Below is a small trained network, with its code and all its weights. Each question gives an input and a class and asks what happens when units are switched off, that is, made to give their printed mean instead of their output.

import numpy as np


def w(rows, s, z=0):
    codes = np.array(rows[::2]) - 128.0
    scale = np.full(codes.shape[1], s)
    scale[-1] = z or s
    return codes * scale


def f(y):
    return np.maximum(y, 0)


def log_softmax(a):
    a = a - a.max(-1, keepdims=True)
    return a - np.log(np.exp(a).sum(-1, keepdims=True))


def net(x, mask):
    res = np.array(x, float).reshape(1, 4) / 4 @ E
    y = f(res @ A[0][:, :-1].T + A[0][:, -1])
    res = res + np.where(mask, y, B[0][:, -1]) @ B[0][:, :-1]
    return log_softmax(res[-1] @ U[:, :-1].T + U[:, -1])


A, B = {}, {}
E = w([
[101,237,121,70,202,119,103,60,213,132],'x0',
[133,92,116,97,156,8,133,209,148,119],'x1',
[145,101,251,63,129,136,137,135,101,167],'x2',
[205,135,139,188,180,100,94,60,68,57],'x3',
],0.014)
A[0] = w([
[155,83,89,205,89,84,136,156,134,90,99],'neuron 0',
[180,118,104,144,132,119,68,62,149,90,122],'neuron 1',
[134,179,181,95,123,97,87,93,206,141,77],'neuron 2',
[130,117,106,193,101,103,155,117,92,124,93],'neuron 3',
[197,62,195,135,126,67,137,166,89,105,133],'neuron 4',
[109,156,187,86,161,153,123,111,147,160,176],'neuron 5',
[103,98,139,64,108,107,189,188,155,210,164],'neuron 6',
[180,72,150,169,97,176,149,114,55,135,183],'neuron 7',
[160,100,187,151,130,60,139,132,129,91,149],'neuron 8',
[137,179,105,120,166,115,176,114,132,127,3],'neuron 9',
[88,108,193,48,143,98,150,150,131,170,139],'neuron 10',
[139,90,137,129,190,73,148,120,87,120,174],'neuron 11',
[124,126,178,136,98,254,152,61,118,130,144],'neuron 12',
[126,158,168,86,123,171,122,85,145,174,172],'neuron 13',
[147,112,137,116,174,114,97,159,106,88,150],'neuron 14',
[90,87,184,127,122,140,95,153,96,136,122],'neuron 15',
],0.012,0.0045)
B[0] = w([
[141,132,165,78,176,139,158,96,159,71,215],'neuron 0',
[123,136,92,163,120,139,92,123,149,169,210],'neuron 1',
[104,111,159,128,152,130,168,81,122,80,212],'neuron 2',
[120,145,151,123,100,173,124,117,159,60,187],'neuron 3',
[98,145,61,109,158,12,141,134,119,166,234],'neuron 4',
[105,161,170,74,156,148,223,85,186,68,206],'neuron 5',
[117,154,90,108,95,127,64,174,143,185,241],'neuron 6',
[162,118,206,136,141,162,146,91,134,86,248],'neuron 7',
[152,94,62,133,161,74,125,148,152,146,193],'neuron 8',
[158,103,151,145,160,83,111,125,85,134,165],'neuron 9',
[98,159,102,101,140,116,138,151,115,139,217],'neuron 10',
[140,101,97,113,182,106,107,146,82,146,188],'neuron 11',
[84,200,88,136,87,119,120,188,186,183,251],'neuron 12',
[72,130,133,55,129,112,162,88,166,162,208],'neuron 13',
[181,103,82,129,149,131,97,128,120,129,172],'neuron 14',
[166,117,155,101,146,105,111,152,69,128,179],'neuron 15',
],0.012,0.017)
U = w([
[91,179,43,129,131,74,116,150,106,236,246],'0',
[201,29,128,161,190,94,109,118,20,125,27],'1',
[139,144,189,181,64,221,94,114,99,126,1],'2',
[115,146,255,111,159,139,231,16,106,38,179],'3',
],0.0085,0.0023)

Each question gives the input, the list of numbers given to net, and the class t.
The units are the neurons (one row each of A and B). Each row of codes is followed by its name. A weight is (code - 128) times the scale printed after its matrix; where a second scale follows, it is the last column's (A, B and U).
mask holds one flag per neuron, in row order. A switched-off neuron (its flag False) gives its mean, the last column of its row in B, instead of its output. The means were averaged over made-up inputs and are rounded, as every weight is.
A unit's drop is (log p(t) with every unit on - log p(t) with that unit switched off) / (log p(t) with every unit on - log p(t) with every unit switched off).
The circuit of an input: a set's keep is (log p(t) with only the set's units on - log p(t) with every unit switched off) / (log p(t) with every unit on - log p(t) with every unit switched off). Starting from the 12 units with the biggest drops (on a tie, the unit counted first), units are removed one at a time, each time the one whose removal leaves the highest keep (on an exact tie, the one counted first), for as long as the keep stays at least 0.8.
units of the circuit, in order: the units of the circuit, biggest drop first
most important unit: the unit with the biggest drop
top k neurons: the k neurons with the biggest drops, biggest first
drop of u: that unit's drop, to one decimal
input [-5,-8,0,-4], class 2: most important unit -> neuron 7
input [-2,-3,-4,5], class 3: top 2 neurons -> neuron 6; neuron 0
input [-7,-8,1,0], class 2: units of the circuit, in order -> neuron 12; neuron 7
input [7,2,4,-8], class 3: top 2 neurons -> neuron 5; neuron 2
input [-3,-7,7,-2], class 0: top 2 neurons -> neuron 12; neuron 0
input [-6,-5,7,7], class 1: top 4 neurons -> neuron 7; neuron 6; neuron 15; neuron 10
input [7,-3,-6,0], class 3: top 3 neurons -> neuron 6; neuron 2; neuron 4
input [7,8,7,7], class 1: top 3 neurons -> neuron 12; neuron 2; neuron 6
input [-2,-5,-2,7], class 2: top 3 neurons -> neuron 1; neuron 5; neuron 12
input [-7,-5,1,-1], class 3: top 3 neurons -> neuron 7; neuron 6; neuron 1
input [0,-3,-2,3], class 2: top 2 neurons -> neuron 4; neuron 5
input [-2,-2,8,3], class 0: top 2 neurons -> neuron 4; neuron 12
input [7,-3,2,-7], class 3: top 2 neurons -> neuron 5; neuron 2
input [-8,-5,0,0], class 3: units of the circuit, in order -> neuron 7
input [-5,0,-8,-7], class 2: top 2 neurons -> neuron 4; neuron 12
input [2,-1,0,5], class 1: top 3 neurons -> neuron 12; neuron 6; neuron 4
input [5,-1,0,7], class 1: drop of neuron 6 -> 0.3
input [-7,4,2,1], class 1: drop of neuron 12 -> 0.2
input [7,3,1,1], class 3: drop of neuron 11 -> 0.0
